Below are the code and all the weights of a small trained network. Each question names an input and a class and asks about switching units off, where a switched-off unit gives its printed mean instead of its output.

import numpy as np


def w(rows, s, z=0):
    codes = np.array(rows[::2]) - 128.0
    scale = np.full(codes.shape[1], s)
    scale[-1] = z or s
    return codes * scale


def norm(h):
    return h / np.sqrt((h * h).mean(-1, keepdims=True) + 1e-5)


def f(y):
    return y / 2 * (1 + np.tanh(0.7978845608 * (y + 0.044715 * y**3)))


def log_softmax(a):
    a = a - a.max(-1, keepdims=True)
    return a - np.log(np.exp(a).sum(-1, keepdims=True))


def net(x, mask):
    res = np.array(x, float).reshape(1, 2) / 4 @ E
    u = 0
    for l in range(2):
        y = f(norm(res) @ A[l][:, :-1].T + A[l][:, -1])
        res = res + np.where(mask[u : u + 9], y, B[l][:, -1]) @ B[l][:, :-1]
        u += 9
    return log_softmax(norm(res)[-1] @ U[:, :-1].T + U[:, -1])


A, B = {}, {}
E = w([
[76,157,254,10,120,123,59,153,197],'x0',
[129,193,109,126,192,5,40,55,42],'x1',
],0.0046)
A[0] = w([
[105,88,153,159,69,205,205,207,193,162],'L0N0',
[100,179,114,133,191,106,83,110,54,141],'L0N1',
[109,190,121,168,205,34,82,80,104,162],'L0N2',
[154,131,124,150,125,149,127,158,57,137],'L0N3',
[121,125,114,99,142,155,117,106,158,3],'L0N4',
[131,176,119,167,79,98,110,161,161,115],'L0N5',
[78,152,204,4,148,169,93,145,139,199],'L0N6',
[234,87,5,187,108,133,133,108,81,217],'L0N7',
[132,152,114,127,117,123,154,157,170,9],'L0N8',
],0.003,0.0029)
B[0] = w([
[195,144,219,184,208,4,173,102,161,222],'L0N0',
[168,152,190,170,151,150,221,170,183,183],'L0N1',
[149,51,182,154,130,105,224,148,199,226],'L0N2',
[148,149,135,134,151,162,78,129,162,139],'L0N3',
[47,172,87,116,169,136,124,187,62,95],'L0N4',
[122,123,103,107,121,99,131,144,142,123],'L0N5',
[194,115,53,178,85,164,119,44,181,230],'L0N6',
[133,146,166,69,76,156,58,69,221,253],'L0N7',
[134,136,125,83,157,120,122,157,67,97],'L0N8',
],0.003,0.0038)
A[1] = w([
[177,114,147,142,102,117,134,89,187,198],'L1N0',
[127,152,134,129,154,98,91,93,83,52],'L1N1',
[36,143,186,66,118,137,68,179,127,102],'L1N2',
[108,134,136,148,169,67,71,122,67,40],'L1N3',
[121,162,113,106,184,55,102,124,60,100],'L1N4',
[127,130,12,154,119,162,145,126,55,1],'L1N5',
[102,84,126,116,111,184,178,254,128,41],'L1N6',
[164,95,81,180,143,116,178,135,112,153],'L1N7',
[130,141,185,109,170,103,155,163,153,130],'L1N8',
],0.0066,0.0012)
B[1] = w([
[78,139,103,136,162,119,129,166,61,254],'L1N0',
[120,114,154,121,110,174,161,180,129,158],'L1N1',
[194,105,44,143,87,162,99,84,134,173],'L1N2',
[113,126,161,169,123,160,204,159,133,168],'L1N3',
[135,89,173,166,135,123,215,201,136,180],'L1N4',
[167,138,110,37,88,175,52,108,186,157],'L1N5',
[174,163,199,181,176,1,188,140,58,161],'L1N6',
[113,137,160,51,94,144,73,110,167,192],'L1N7',
[133,127,69,119,96,172,109,91,115,173],'L1N8',
],0.0068,0.0062)
U = w([
[164,119,219,173,149,89,242,162,125,175],'0',
[190,119,93,82,71,180,2,73,203,209],'1',
[3,156,69,134,208,112,93,127,34,3],'2',
],0.0095,0.0017)

Each question gives the input, the list of numbers given to net, and the class t.
The units are the neurons (one row each of A and B). Each row of codes is followed by its name. A weight is (code - 128) times the scale printed after its matrix; where a second scale follows, it is the last column's (A, B and U).
mask holds one flag per neuron, layer by layer. A switched-off neuron (its flag False) gives its mean, the last column of its row in B, instead of its output. The means were averaged over made-up inputs and are rounded, as every weight is.
A unit's drop is (log p(t) with every unit on - log p(t) with that unit switched off) / (log p(t) with every unit on - log p(t) with every unit switched off).
The circuit of an input: a set's keep is (log p(t) with only the set's units on - log p(t) with every unit switched off) / (log p(t) with every unit on - log p(t) with every unit switched off). Starting from the 12 units with the biggest drops (on a tie, the unit counted first), units are removed one at a time, each time the one whose removal leaves the highest keep (on an exact tie, the one counted first), for as long as the keep stays at least 0.8.
units of the circuit, in order: the units of the circuit, biggest drop first
k most important neurons: the k neurons with the biggest drops, biggest first
drop when u is switched off: that unit's drop, to one decimal
input [-8,5], class 1: units of the circuit, in order	[L1N5]
input [7,8], class 0: units of the circuit, in order	[L1N4, L1N3]
input [-8,8], class 0: units of the circuit, in order	[L1N4, L1N3]
input [-3,-1], class 2: 3 most important neurons	[L0N7, L1N0, L0N6]
input [-2,-3], class 2: 4 most important neurons	[L1N0, L0N0, L0N2, L1N4]
input [3,0], class 2: 3 most important neurons	[L0N6, L1N0, L0N7]
input [3,2], class 2: 4 most important neurons	[L0N6, L0N7, L1N0, L1N7]
input [-3,2], class 2: 3 most important neurons	[L0N7, L1N0, L0N6]
input [5,5], class 0: 4 most important neurons	[L0N7, L1N4, L1N7, L1N3]
input [-8,-7], class 1: 2 most important neurons	[L1N5, L1N7]
input [-8,7], class 1: 2 most important neurons	[L1N5, L0N0]
input [1,-2], class 2: drop when L0N0 is switched off	0.1
input [3,1], class 2: drop when L1N7 is switched off	0.1
input [1,0], class 2: units of the circuit, in order	[L1N0]
input [-1,4], class 0: drop when L0N6 is switched off	0.2
input [0,1], class 2: drop when L1N4 is switched off	0.2
